[139, 88, 131, 60, 177, 84]: 60
[[132, 147, 189, 111, 124, 140, 120], [121, 160, 200, 150, 144, 147, 113]]: 144
[129, 123, 122, 57]: 123
[[118, 184, 86, 93], [69, 107, 188, 161]]: 107
[169, 201, 133, 181, 167, 168, 167]: 167
[172, 117, 61, 90, 182, 102]: 90
[[135, 141, 186, 123, 141], [135, 144, 105, 147, 86]]: 105
[[103, 169, 80, 127, 136], [197, 122, 184, 122, 132], [95, 112, 102, 156, 141]]: 102
[[109, 188, 71, 198, 54, 162], [129, 88, 144, 90, 126, 126]]: 90
---
[124  94  87 202] Answer: 87

[[152 122 136 124 127 105 131]
 [133 145 126 138  93 125  79]
 [127 162 137 162 126 108  65]] Answer: 137

[170 182  93 160 102] Answer: 93

[[146 189 104 109]
 [137 184 105 110]
 [147 190 104 109]] Answer: 104

[[127 148 122 125]
 [128  71 129 119]
 [127 128 139 151]] Answer: 139

[[ 57 132 155 106]
 [ 91 111 140 130]] Answer: 140

[[156 122 116 191]
 [ 90  91 115 112]] Answer: 115

[185 131 199 111 175] Answer: 199

[ 76  98 115 181 130 120] Answer: 115
---
array([143,  56,  70, 132]) ⇒ 56

array([[123, 129, 126, 120, 162],
       [106, 110, 130, 159, 195]]) ⇒ 129

array([ 69, 132,  85,  61,  94, 165]) ⇒ 132

array([126,  71, 108, 195,  76]) ⇒ 71

array([173, 189, 133, 166, 153]) ⇒ 189

array([144, 154, 107, 166, 173,  64,  70]) ⇒ 154

array([166, 111, 180,  56,  70]) ⇒ 111
---
130 116 143 105 175
161 160 121 96 202
149 155 119 121 150
→ 160

132 105 179 112 149 108 97
133 110 163 151 139 69 128
→ 110

129 66 134 128
109 130 122 131
130 115 102 131
→ 130

176 135 129 180
193 141 127 170
146 75 124 148
→ 141

103 73 158 119 178 166
147 199 91 82 128 125
87 57 153 161 147 151
→ 199

90 140 100 131 99 162 78
140 109 91 121 71 126 77
76 118 99 100 92 202 112
→ 109

66 131 203 55
72 78 173 70
→ 78
---
103 194 145 54 100
119 150 156 75 99
133 101 142 113 101
=> 150

67 78 119 121 122 117
187 179 125 88 108 108
=> 78

189 80 176 143 115
125 58 202 68 111
=> 80

185 197 172 98 64 131 202
131 186 89 190 180 65 184
=> 197

189 151 71 139
131 115 147 122
=> 151

175 143 148 90 110 182
74 103 100 166 156 82
124 122 121 127 130 134
=> 103

130 79 201 60 181 63
128 138 113 142 117 141
127 141 108 147 114 146
=> 138

136 118 99 145 70
107 152 93 160 95
107 135 62 159 145
=> 152
---
105 114 123 129 118 122
123 103 148 93 139 63
121 134 111 113 113 92
out 121

125 134 121 126 188 out 125

164 123 132 161 106 54 out 164

70 73 130 149 out 70

107 105 176 169 184 66 out 107

101 172 181 140 out 101

136 103 183 122 112 out 136

133 98 137 124 95 122 95
161 121 158 144 157 87 70
out 161

72 125 108 174 141 135
110 125 111 161 149 135
72 125 111 161 119 135
out 72
---
[[121 158  77 185 186]
 [100 170  88 157 199]]
157

[[111 180 178 154 183 108  75]
 [ 88 183 181 178 179  98 111]
 [104  75  78 114  82 176  98]]
98

[[133 147  74 150 182]
 [116 110  86 110 132]]
110

[[197 153 110 174 128 137  84]
 [175 165 116 178 144 131  80]
 [168 169 118 179 148 129  81]]
131

[[ 70 136 135 137 144  89]
 [174  71  76  57  84  72]]
84

[[133 137  63  98 121 123]
 [123  81 199 152 180 129]]
180
---
[[ 82 197 105  91 165  84]
 [101 182 105 103 195  84]] => 182

[145 148  62 137 132 155] => 148

[[128 173 145 120 181 103]
 [150 186  99 186 172 185]
 [182  93 149 126 127 143]] => 93

[154 115 143 129  73 108] => 115

[ 70 145  82 126  66 136] => 145

[[121 132 157  98  55 112]
 [111 106 157 131 154 195]
 [108 116 179 113  82 160]] => 116

[127 123  86  79 187 138] => 123

[138  97 121 133 165 182] => 97

[124 127 108  70 115  75] => 127
---
array([189,  64, 168,  77, 115]) out 189, 168

array([[126, 151, 128, 117],
       [112, 108, 156, 125],
       [123, 122,  68, 139]]) out 156, 151

array([134,  95,  68,  84]) out 134, 95

array([122,  65, 131, 123, 127]) out 131, 127

array([[ 81,  88,  86,  94,  53],
       [192, 196, 185, 193, 202],
       [ 65,  67,  72,  70,  78]]) out 202, 196

array([118, 107,  90, 182, 189,  88, 145]) out 189, 182
---
190 156 184 187 112 151 135 | 190
119 139 185 105 116 94 140 | 119
143 160 75 80 | 143
122 194 135 109 129 145 | 122
54 115 120 73 143 167 | 54
188 73 98 200 193 | 188
66 192 94 123 157 | 66
---
131 144 107 163 73 161
123 102 140 68 122 84
137 157 118 171 74 169
-> 171

137 156 189 187 157 165
144 119 149 143 163 137
-> 143

148 56 145 158 112
183 127 110 89 190
-> 110

115 58 67 127 95 123 151 -> 95

59 126 124 112 152 -> 124

65 171 134 115 194 -> 134

147 100 65 159 156 135
153 131 143 108 133 131
-> 108

165 190 127 83 133 67
162 188 126 85 134 67
-> 85
---
158 145 147 69 130 140 Answer: 69

140 163 110 128 192 140
120 136 112 153 90 137
53 142 77 185 107 99
Answer: 128

140 55 101 100 124 134 Answer: 100

153 143 155 127 132 120
109 74 117 100 112 137
Answer: 127

181 182 178 74 181 86
72 175 75 176 111 150
Answer: 74

105 133 192 202 143 181 Answer: 202

78 180 91 61 95 126
109 124 139 131 133 82
Answer: 61

107 166 104 154 196 95 Answer: 154

156 131 131 147 162 103
78 181 67 121 188 76
73 192 68 154 180 130
Answer: 147
---
146 184 102 80 -> 80
75 137 73 196 -> 196
178 72 172 174 -> 174
80 180 96 61 -> 61
148 76 72 152 -> 152
72 128 120 122 -> 122
170 91 72 147 -> 147
---
175 194 73 64 93 -> 175
69 136 142 141 -> 69
133 184 72 160 193 -> 133
126 117 89 197 199 135 85 -> 126
152 59 148 61 -> 152
63 138 154 111 142 -> 63
80 164 172 116 58 -> 80
182 125 53 97 66 162 -> 182
---
107 162 82 183 114 110 185
117 160 78 181 127 102 175
out 110

161 124 146 171 186
166 92 90 130 113
144 152 160 133 95
out 130

153 70 169 152 156
62 92 125 155 81
out 152

81 118 94 102 126 155
107 191 176 153 172 124
169 65 98 139 92 134
out 172

123 128 136 118 104 132
166 154 130 117 119 66
124 125 129 122 126 132
out 119

173 118 106 91 136 131
88 99 187 195 145 101
128 142 137 70 113 92
out 145

133 114 108 110
137 84 67 128
out 108

117 87 66 122 110 167 150
121 87 101 133 121 160 146
123 85 131 143 131 157 143
out 160

128 128 154 69 117 124
181 149 167 145 115 53
179 128 154 111 136 54
out 115
